Below are the code and all the weights of a small trained network. Each question names an input and a class and asks about switching units off, where a switched-off unit gives its printed mean instead of its output.

import numpy as np


def w(rows, s, z=0):
    codes = np.array(rows[::2]) - 128.0
    scale = np.full(codes.shape[1], s)
    scale[-1] = z or s
    return codes * scale


def norm(h):
    return h / np.sqrt((h * h).mean(-1, keepdims=True) + 1e-5)


def f(y):
    return y / 2 * (1 + np.tanh(0.7978845608 * (y + 0.044715 * y**3)))


def log_softmax(a):
    a = a - a.max(-1, keepdims=True)
    return a - np.log(np.exp(a).sum(-1, keepdims=True))


def net(x, mask):
    res = np.array(x, float).reshape(1, 7) / 4 @ E
    u = 0
    for l in range(3):
        y = f(norm(res) @ A[l][:, :-1].T + A[l][:, -1])
        res = res + np.where(mask[u : u + 12], y, B[l][:, -1]) @ B[l][:, :-1]
        u += 12
    return log_softmax(norm(res)[-1] @ U[:, :-1].T + U[:, -1])


A, B = {}, {}
E = w([
[132,65,133,9,180,87,121,205,132,232,133,54],'x0',
[131,127,127,132,125,126,125,124,126,131,129,126],'x1',
[109,103,198,188,65,89,188,246,86,7,165,32],'x2',
[38,144,138,102,76,80,103,70,72,159,236,147],'x3',
[24,32,189,178,8,66,190,147,238,223,51,182],'x4',
[142,57,254,177,186,193,118,39,173,138,198,96],'x5',
[135,127,122,132,125,125,132,123,129,133,133,124],'x6',
],0.0085)
A[0] = w([
[180,51,190,140,134,142,87,86,83,109,139,88,80],'0.n0',
[202,116,119,181,166,120,136,155,165,141,43,94,27],'0.n1',
[127,178,112,196,104,137,91,116,159,78,134,172,1],'0.n2',
[137,54,108,61,179,111,102,199,140,182,147,59,18],'0.n3',
[218,93,83,203,191,94,94,149,155,86,23,67,63],'0.n4',
[131,146,75,35,67,157,222,152,87,97,100,145,97],'0.n5',
[96,116,179,167,145,46,136,196,101,39,81,48,76],'0.n6',
[129,118,105,122,178,130,96,126,171,151,137,186,51],'0.n7',
[139,204,125,191,100,122,150,86,139,77,130,149,36],'0.n8',
[198,190,96,110,211,136,95,146,80,68,169,71,15],'0.n9',
[38,151,120,108,86,114,60,128,87,152,254,136,69],'0.n10',
[103,215,58,115,122,74,117,167,101,148,79,77,32],'0.n11',
],0.008,0.0073)
B[0] = w([
[85,117,109,154,195,105,117,153,175,103,181,124,179],'0.n0',
[100,153,158,51,75,191,197,179,150,125,153,223,176],'0.n1',
[80,62,143,168,152,173,151,80,50,98,46,155,144],'0.n2',
[129,44,152,128,211,103,191,120,47,197,64,101,212],'0.n3',
[68,127,166,48,100,154,204,155,116,115,178,245,231],'0.n4',
[140,143,123,196,190,60,87,142,170,154,179,165,193],'0.n5',
[152,91,87,151,60,165,119,184,131,141,196,82,254],'0.n6',
[126,126,120,151,91,181,88,180,90,152,179,81,139],'0.n7',
[119,49,109,188,177,124,153,78,58,145,76,147,169],'0.n8',
[182,173,222,77,75,82,91,66,131,99,72,64,237],'0.n9',
[102,146,170,58,116,133,237,128,88,140,187,220,219],'0.n10',
[156,108,79,156,173,66,93,153,131,82,131,184,178],'0.n11',
],0.011,0.005)
A[1] = w([
[141,125,61,73,156,152,107,101,166,192,141,195,60],'1.n0',
[117,159,92,110,129,182,65,73,132,184,50,154,120],'1.n1',
[91,146,96,211,122,223,122,94,115,81,71,148,56],'1.n2',
[83,56,137,140,53,66,194,163,216,172,94,147,97],'1.n3',
[86,89,194,145,192,194,146,74,254,171,161,66,106],'1.n4',
[61,167,10,152,108,45,73,188,154,122,33,158,97],'1.n5',
[88,104,123,136,140,128,92,203,58,201,101,73,108],'1.n6',
[93,103,194,199,221,164,75,135,204,123,184,121,9],'1.n7',
[148,156,75,76,150,212,74,78,168,203,104,171,19],'1.n8',
[97,73,97,144,56,111,152,112,193,170,56,127,62],'1.n9',
[68,145,170,127,56,140,71,142,222,169,72,97,2],'1.n10',
[219,125,139,122,171,239,164,197,204,99,44,163,88],'1.n11',
],0.0086,0.0077)
B[1] = w([
[96,112,56,161,95,154,179,189,135,104,171,55,179],'1.n0',
[139,107,91,172,89,154,130,179,165,164,158,39,181],'1.n1',
[148,54,113,172,132,148,177,60,54,173,49,156,164],'1.n2',
[144,208,171,92,139,148,88,64,156,124,91,109,254],'1.n3',
[222,141,131,168,173,46,111,185,161,74,186,186,219],'1.n4',
[233,106,123,156,169,31,93,178,153,45,177,190,196],'1.n5',
[143,84,86,138,156,127,149,96,145,139,92,109,164],'1.n6',
[192,155,111,179,171,8,109,160,115,119,179,201,150],'1.n7',
[98,136,45,184,73,203,92,159,142,192,158,65,166],'1.n8',
[126,154,183,106,107,161,67,97,142,108,78,86,173],'1.n9',
[173,172,215,95,77,119,63,95,86,126,92,121,137],'1.n10',
[56,139,118,30,68,182,174,186,136,158,168,231,201],'1.n11',
],0.011,0.0072)
A[2] = w([
[132,124,148,144,52,120,170,178,84,52,152,110,55],'2.n0',
[174,167,120,59,116,194,164,163,111,142,133,126,148],'2.n1',
[33,171,111,72,104,96,174,84,88,152,194,156,10],'2.n2',
[101,60,133,96,203,68,168,119,132,204,59,53,2],'2.n3',
[136,128,98,170,71,161,116,158,145,140,164,34,44],'2.n4',
[77,106,98,195,66,144,133,196,128,120,163,13,30],'2.n5',
[148,190,93,81,187,177,115,128,71,102,100,49,28],'2.n6',
[174,180,190,98,64,110,97,75,154,152,65,87,70],'2.n7',
[182,148,50,92,136,107,90,129,110,95,118,106,90],'2.n8',
[96,33,95,99,197,127,140,130,109,188,65,79,37],'2.n9',
[82,104,85,244,96,175,141,60,92,92,55,155,61],'2.n10',
[168,221,157,45,113,138,72,63,141,101,89,61,103],'2.n11',
],0.011,0.0059)
B[2] = w([
[122,152,104,145,134,162,146,102,165,203,82,105,208],'2.n0',
[61,140,141,138,94,108,112,80,150,155,75,151,254],'2.n1',
[41,130,149,67,53,176,145,203,174,143,131,203,196],'2.n2',
[130,86,128,96,188,124,180,48,36,81,72,138,200],'2.n3',
[186,149,61,166,64,192,110,102,181,182,163,94,189],'2.n4',
[192,94,37,149,106,174,101,124,203,248,154,61,197],'2.n5',
[119,131,184,174,130,173,106,112,128,81,59,100,156],'2.n6',
[67,150,177,204,189,178,65,78,97,89,77,95,210],'2.n7',
[135,146,191,162,171,123,115,101,138,135,168,111,182],'2.n8',
[200,58,100,115,139,100,213,52,52,116,69,156,188],'2.n9',
[193,62,123,33,195,80,214,61,75,140,57,102,220],'2.n10',
[48,111,137,197,156,191,52,145,146,67,77,86,230],'2.n11',
],0.013,0.0062)
U = w([
[62,192,216,176,151,172,24,108,137,60,63,61,169],'0',
[23,158,176,33,35,177,201,181,144,158,165,244,168],'1',
[204,60,127,121,197,74,208,53,27,152,72,115,3],'2',
[215,172,122,211,195,6,59,210,184,91,221,196,108],'3',
[165,114,42,201,48,197,105,135,182,226,160,25,49],'4',
],0.016,0.0046)

Each question gives the input, the list of numbers given to net, and the class t.
The units are the neurons (one row each of A and B). Each row of codes is followed by its name. A weight is (code - 128) times the scale printed after its matrix; where a second scale follows, it is the last column's (A, B and U).
mask holds one flag per neuron, layer by layer. A switched-off neuron (its flag False) gives its mean, the last column of its row in B, instead of its output. The means were averaged over made-up inputs and are rounded, as every weight is.
A unit's drop is (log p(t) with every unit on - log p(t) with that unit switched off) / (log p(t) with every unit on - log p(t) with every unit switched off).
most important unit: the unit with the biggest drop
top k neurons: the k neurons with the biggest drops, biggest first
k most important neurons of layer l: the k neurons of layer l with the biggest drops, biggest first
input [0,5,-7,4,-2,8,3], class 3: most important unit	1.n4
input [2,-8,8,6,-4,-3,-7], class 4: 2 most important neurons of layer 0	0.n6, 0.n4
input [7,0,-7,3,4,-7,-8], class 2: top 2 neurons	0.n3, 1.n4
input [-6,4,-7,6,-2,5,1], class 4: top 2 neurons	0.n4, 1.n8
input [-1,-8,-4,1,-8,-8,-2], class 0: top 4 neurons	0.n9, 2.n11, 1.n4, 2.n6
input [-6,-6,0,-4,-3,8,-8], class 3: top 3 neurons	0.n0, 1.n4, 1.n7
input [2,-3,-4,-6,2,-6,2], class 1: top 3 neurons	0.n1, 1.n11, 0.n4
input [2,2,2,-4,5,6,-6], class 3: top 2 neurons	1.n4, 1.n7
input [1,-4,-3,-5,4,2,-1], class 1: top 2 neurons	1.n11, 0.n1
input [8,0,1,-5,7,-4,1], class 2: 2 most important neurons of layer 2	2.n9, 2.n3
input [2,-7,-7,2,0,-6,4], class 4: top 2 neurons	1.n0, 1.n8
input [0,1,-7,5,-6,-1,-7], class 4: 3 most important neurons of layer 1	1.n8, 1.n1, 1.n0
input [-8,-8,1,2,-6,-4,-1], class 2: top 2 neurons	0.n8, 2.n10
input [6,3,-5,7,6,-8,3], class 3: top 3 neurons	1.n5, 0.n4, 0.n11
input [-8,-1,-7,0,-2,-8,-7], class 2: most important unit	1.n2
input [1,-5,-6,-6,-5,7,-4], class 3: top 4 neurons	1.n4, 0.n0, 1.n7, 0.n10
input [0,4,4,0,1,-4,8], class 3: top 2 neurons	1.n5, 0.n11
input [8,-4,6,-4,-8,-7,-5], class 0: top 2 neurons	0.n9, 2.n6
input [6,0,7,3,-5,-4,-8], class 4: top 2 neurons	0.n6, 2.n5
input [1,3,6,2,2,-3,-6], class 4: most important unit	0.n6
input [-1,2,-7,-1,7,0,-2], class 0: 2 most important neurons of layer 1	1.n10, 1.n3
input [-4,-1,-2,3,-6,-7,6], class 3: 3 most important neurons of layer 1	1.n5, 1.n3, 1.n9
input [6,-8,-5,-4,-6,4,1], class 0: 2 most important neurons of layer 2	2.n11, 2.n6
input [7,6,-2,6,7,-2,1], class 0: 2 most important neurons of layer 2	2.n7, 2.n11
input [-6,5,-8,-6,5,6,-5], class 4: 2 most important neurons of layer 1	1.n1, 1.n8
input [1,-3,7,5,-5,6,-1], class 4: 2 most important neurons of layer 1	1.n3, 1.n5
input [-2,0,0,2,-6,7,-3], class 3: most important unit	0.n0
